Here is a tiny trained network, its code and every weight. The questions are about switching its units off for an input and a class, where a switched-off unit gives its printed mean instead of its output.

import numpy as np


def w(rows, s, z=0):
    codes = np.array(rows[::2]) - 128.0
    scale = np.full(codes.shape[1], s)
    scale[-1] = z or s
    return codes * scale


def f(y):
    return y / 2 * (1 + np.tanh(0.7978845608 * (y + 0.044715 * y**3)))


def log_softmax(a):
    a = a - a.max(-1, keepdims=True)
    return a - np.log(np.exp(a).sum(-1, keepdims=True))


def net(x, mask):
    res = np.array(x, float).reshape(1, 8) / 4 @ E
    y = f(res @ A[0][:, :-1].T + A[0][:, -1])
    res = res + np.where(mask, y, B[0][:, -1]) @ B[0][:, :-1]
    return log_softmax(res[-1] @ U[:, :-1].T + U[:, -1])


A, B = {}, {}
E = w([
[139,138,116,125,124,129,152],'x0',
[82,88,140,159,103,141,127],'x1',
[176,179,247,162,141,240,161],'x2',
[174,139,129,153,131,96,134],'x3',
[37,209,78,255,226,145,205],'x4',
[123,123,136,133,135,122,107],'x5',
[54,132,237,84,190,27,200],'x6',
[124,128,123,117,130,136,137],'x7',
],0.0063)
A[0] = w([
[159,167,233,147,122,223,161,131],'N0',
[136,89,172,119,95,247,100,133],'N1',
[159,131,40,166,103,143,1,82],'N2',
[204,129,56,236,54,169,63,76],'N3',
[96,63,205,108,209,111,162,89],'N4',
[163,91,208,123,99,221,142,59],'N5',
[58,24,85,145,63,64,161,170],'N6',
[113,115,127,176,164,74,6,207],'N7',
[202,83,69,175,163,212,87,47],'N8',
[178,125,254,192,139,244,170,125],'N9',
[157,144,247,157,141,246,150,89],'N10',
[132,112,211,111,127,68,187,134],'N11',
[158,113,225,137,164,22,176,4],'N12',
[177,126,70,175,93,236,54,59],'N13',
[76,171,84,204,208,187,170,73],'N14',
[72,184,109,195,214,172,150,18],'N15',
[80,189,56,196,200,140,126,64],'N16',
[146,137,61,127,130,214,85,61],'N17',
[191,43,140,68,79,146,70,36],'N18',
[195,51,191,27,62,152,131,33],'N19',
],0.0062,0.0044)
B[0] = w([
[115,31,86,68,164,154,147,229],'N0',
[155,97,94,177,164,103,74,188],'N1',
[108,80,141,13,131,123,199,183],'N2',
[55,124,202,66,193,212,216,189],'N3',
[28,181,185,53,144,219,128,193],'N4',
[161,137,89,192,154,70,52,170],'N5',
[181,105,81,133,166,169,155,223],'N6',
[113,154,38,110,121,132,151,186],'N7',
[79,195,226,78,107,133,182,152],'N8',
[134,43,13,110,180,145,151,253],'N9',
[223,90,9,136,228,127,147,227],'N10',
[61,147,165,63,156,236,168,210],'N11',
[124,186,172,92,167,182,131,170],'N12',
[2,134,253,50,210,195,187,182],'N13',
[166,139,159,238,41,98,18,212],'N14',
[146,172,210,159,38,29,12,184],'N15',
[229,78,195,217,64,52,77,192],'N16',
[73,136,234,62,177,230,178,147],'N17',
[230,106,186,177,66,63,59,195],'N18',
[153,207,231,225,63,72,32,218],'N19',
],0.0062,0.0049)
U = w([
[44,175,253,91,176,158,144,46],'0',
[187,128,212,212,57,111,9,2],'1',
[149,103,102,129,143,121,114,243],'2',
[164,62,50,118,161,99,122,138],'3',
],0.0072,0.0036)

Each question gives the input, the list of numbers given to net, and the class t.
The units are the neurons (one row each of A and B). Each row of codes is followed by its name. A weight is (code - 128) times the scale printed after its matrix; where a second scale follows, it is the last column's (A, B and U).
mask holds one flag per neuron, in row order. A switched-off neuron (its flag False) gives its mean, the last column of its row in B, instead of its output. The means were averaged over made-up inputs and are rounded, as every weight is.
A unit's drop is (log p(t) with every unit on - log p(t) with that unit switched off) / (log p(t) with every unit on - log p(t) with every unit switched off).
The circuit of an input: a set's keep is (log p(t) with only the set's units on - log p(t) with every unit switched off) / (log p(t) with every unit on - log p(t) with every unit switched off). Starting from the 12 units with the biggest drops (on a tie, the unit counted first), units are removed one at a time, each time the one whose removal leaves the highest keep (on an exact tie, the one counted first), for as long as the keep stays at least 0.8.
units of the circuit, in order: the units of the circuit, biggest drop first
top k neurons: the k neurons with the biggest drops, biggest first
drop when u is switched off: that unit's drop, to one decimal
input [-4,5,2,4,-8,-6,-8,-2], class 0: units of the circuit, in order -> (N13)
input [-5,-2,-6,-3,-4,5,6,-7], class 0: units of the circuit, in order -> (N10 N11)
input [-1,2,-5,3,-8,-7,3,-5], class 1: top 2 neurons -> (N19 N18)
input [8,8,-3,7,0,3,-6,-6], class 0: units of the circuit, in order -> (N3 N13)
input [7,-4,-8,2,8,-6,3,-5], class 1: units of the circuit, in order -> (N16 N14)
input [6,4,2,6,-2,0,-5,1], class 0: units of the circuit, in order -> (N13 N3)
input [-7,-2,-5,-3,-6,2,5,5], class 1: top 3 neurons -> (N19 N18 N9)
input [3,-1,8,-5,3,7,5,6], class 3: units of the circuit, in order -> (N10 N9)
input [-6,8,-6,8,-4,5,-7,-7], class 0: units of the circuit, in order -> (N3 N13)
input [7,-8,-4,-3,-5,4,1,3], class 1: top 2 neurons -> (N19 N9)
input [1,8,4,6,6,-5,3,-7], class 1: top 2 neurons -> (N14 N15)
input [5,4,7,3,5,-4,-3,2], class 3: top 3 neurons -> (N9 N10 N0)
input [3,2,8,4,0,-1,0,3], class 3: drop when N9 is switched off -> 0.1
input [5,-5,6,2,0,1,-3,5], class 3: drop when N9 is switched off -> 0.2
input [6,8,4,-7,1,-3,-2,-1], class 3: drop when N10 is switched off -> 0.1
input [-1,6,6,-5,0,1,-8,7], class 0: drop when N3 is switched off -> 0.2
